Below are the code and all the weights of a small trained network. Each question names an input and a class and asks about switching units off, where a switched-off unit gives its printed mean instead of its output.

import numpy as np


def w(rows, s, z=0):
    codes = np.array(rows[::2]) - 128.0
    scale = np.full(codes.shape[1], s)
    scale[-1] = z or s
    return codes * scale


def f(y):
    return np.maximum(y, 0)


def log_softmax(a):
    a = a - a.max(-1, keepdims=True)
    return a - np.log(np.exp(a).sum(-1, keepdims=True))


def net(x, mask):
    res = np.array(x, float).reshape(1, 6) / 4 @ E
    y = f(res @ A[0][:, :-1].T + A[0][:, -1])
    res = res + np.where(mask, y, B[0][:, -1]) @ B[0][:, :-1]
    return log_softmax(res[-1] @ U[:, :-1].T + U[:, -1])


A, B = {}, {}
E = w([
[206,95,184,134,206],'x0',
[203,254,83,182,183],'x1',
[181,186,219,80,41],'x2',
[75,147,196,241,138],'x3',
[130,129,127,128,129],'x4',
[196,61,76,211,72],'x5',
],0.0073)
A[0] = w([
[134,142,182,108,61,73],'n0',
[67,154,199,233,119,30],'n1',
[83,53,140,110,115,2],'n2',
[204,165,135,149,183,124],'n3',
[175,167,179,114,65,57],'n4',
[85,97,35,150,205,47],'n5',
[192,178,154,112,70,90],'n6',
[177,153,35,44,141,59],'n7',
[224,121,68,207,70,130],'n8',
[62,154,81,132,40,99],'n9',
[183,63,196,106,192,96],'n10',
[115,84,190,105,74,75],'n11',
[147,105,102,68,103,91],'n12',
[126,246,47,153,105,116],'n13',
[62,161,57,96,62,94],'n14',
[156,96,81,39,105,65],'n15',
[88,220,138,75,206,114],'n16',
[72,48,149,102,78,159],'n17',
],0.013,0.0068)
B[0] = w([
[89,97,81,139,163,193],'n0',
[144,123,95,250,73,213],'n1',
[120,250,89,110,146,173],'n2',
[196,183,134,119,170,222],'n3',
[75,77,81,127,177,203],'n4',
[66,66,79,115,206,215],'n5',
[77,94,99,113,192,216],'n6',
[113,141,158,229,108,221],'n7',
[65,143,133,78,37,255],'n8',
[207,61,67,113,113,214],'n9',
[231,79,38,117,88,211],'n10',
[129,198,102,111,152,199],'n11',
[121,155,139,173,114,182],'n12',
[182,216,187,99,193,240],'n13',
[213,63,68,114,111,216],'n14',
[118,126,143,208,96,203],'n15',
[58,130,120,89,23,239],'n16',
[112,214,223,91,152,255],'n17',
],0.024,0.0086)
U = w([
[164,212,114,125,175,101],'0',
[131,131,133,255,115,120],'1',
[72,95,68,128,217,116],'2',
[87,133,125,68,35,109],'3',
[232,102,98,109,126,113],'4',
[136,140,120,132,135,248],'5',
[135,88,209,98,135,139],'6',
[145,23,236,153,149,105],'7',
],0.0076,0.017)

Each question gives the input, the list of numbers given to net, and the class t.
The units are the neurons (one row each of A and B). Each row of codes is followed by its name. A weight is (code - 128) times the scale printed after its matrix; where a second scale follows, it is the last column's (A, B and U).
mask holds one flag per neuron, in row order. A switched-off neuron (its flag False) gives its mean, the last column of its row in B, instead of its output. The means were averaged over made-up inputs and are rounded, as every weight is.
A unit's drop is (log p(t) with every unit on - log p(t) with that unit switched off) / (log p(t) with every unit on - log p(t) with every unit switched off).
The circuit of an input: a set's keep is (log p(t) with only the set's units on - log p(t) with every unit switched off) / (log p(t) with every unit on - log p(t) with every unit switched off). Starting from the 12 units with the biggest drops (on a tie, the unit counted first), units are removed one at a time, each time the one whose removal leaves the highest keep (on an exact tie, the one counted first), for as long as the keep stays at least 0.8.
circuit, biggest first: the units of the circuit, biggest drop first
unit that matters most: the unit with the biggest drop
top k neurons: the k neurons with the biggest drops, biggest first
drop of u: that unit's drop, to one decimal
input [2,4,-6,-5,6,5], class 2: unit that matters most	n5
input [3,4,8,3,6,6], class 2: top 2 neurons	[n6 n4]
input [-3,-6,8,3,8,-6], class 2: top 2 neurons	[n0 n4]
input [-7,-8,-4,-1,2,1], class 0: top 2 neurons	[n17 n2]
input [-3,8,-8,6,0,5], class 0: top 2 neurons	[n13 n3]
input [-2,6,-6,6,-4,5], class 0: top 3 neurons	[n13 n7 n3]
input [-4,1,2,3,-4,-5], class 3: top 2 neurons	[n16 n3]
input [7,0,5,0,-2,4], class 4: top 2 neurons	[n10 n5]
input [-8,-3,3,7,8,-5], class 4: top 2 neurons	[n9 n14]
input [8,0,7,-8,-3,-7], class 1: circuit, biggest first	[n7 n15]
input [-2,5,6,5,1,-7], class 3: top 2 neurons	[n16 n5]
input [2,-1,-6,-6,7,-8], class 3: top 2 neurons	[n16 n1]
input [-6,5,1,-5,7,7], class 3: top 3 neurons	[n8 n10 n1]
input [3,1,2,5,-3,7], class 3: top 2 neurons	[n8 n7]
input [6,1,-4,7,-7,-1], class 1: unit that matters most	n1
input [-8,6,-1,1,-1,-4], class 4: top 4 neurons	[n14 n9 n17 n13]
input [4,-5,3,5,0,6], class 3: circuit, biggest first	[n13 n8]
input [2,2,5,-5,4,4], class 1: drop of n2	0.1
input [-3,-3,4,5,2,-4], class 1: drop of n10	0.1
input [7,8,0,8,3,5], class 0: unit that matters most	n3
input [3,-4,2,-1,-6,-7], class 3: drop of n17	0.0
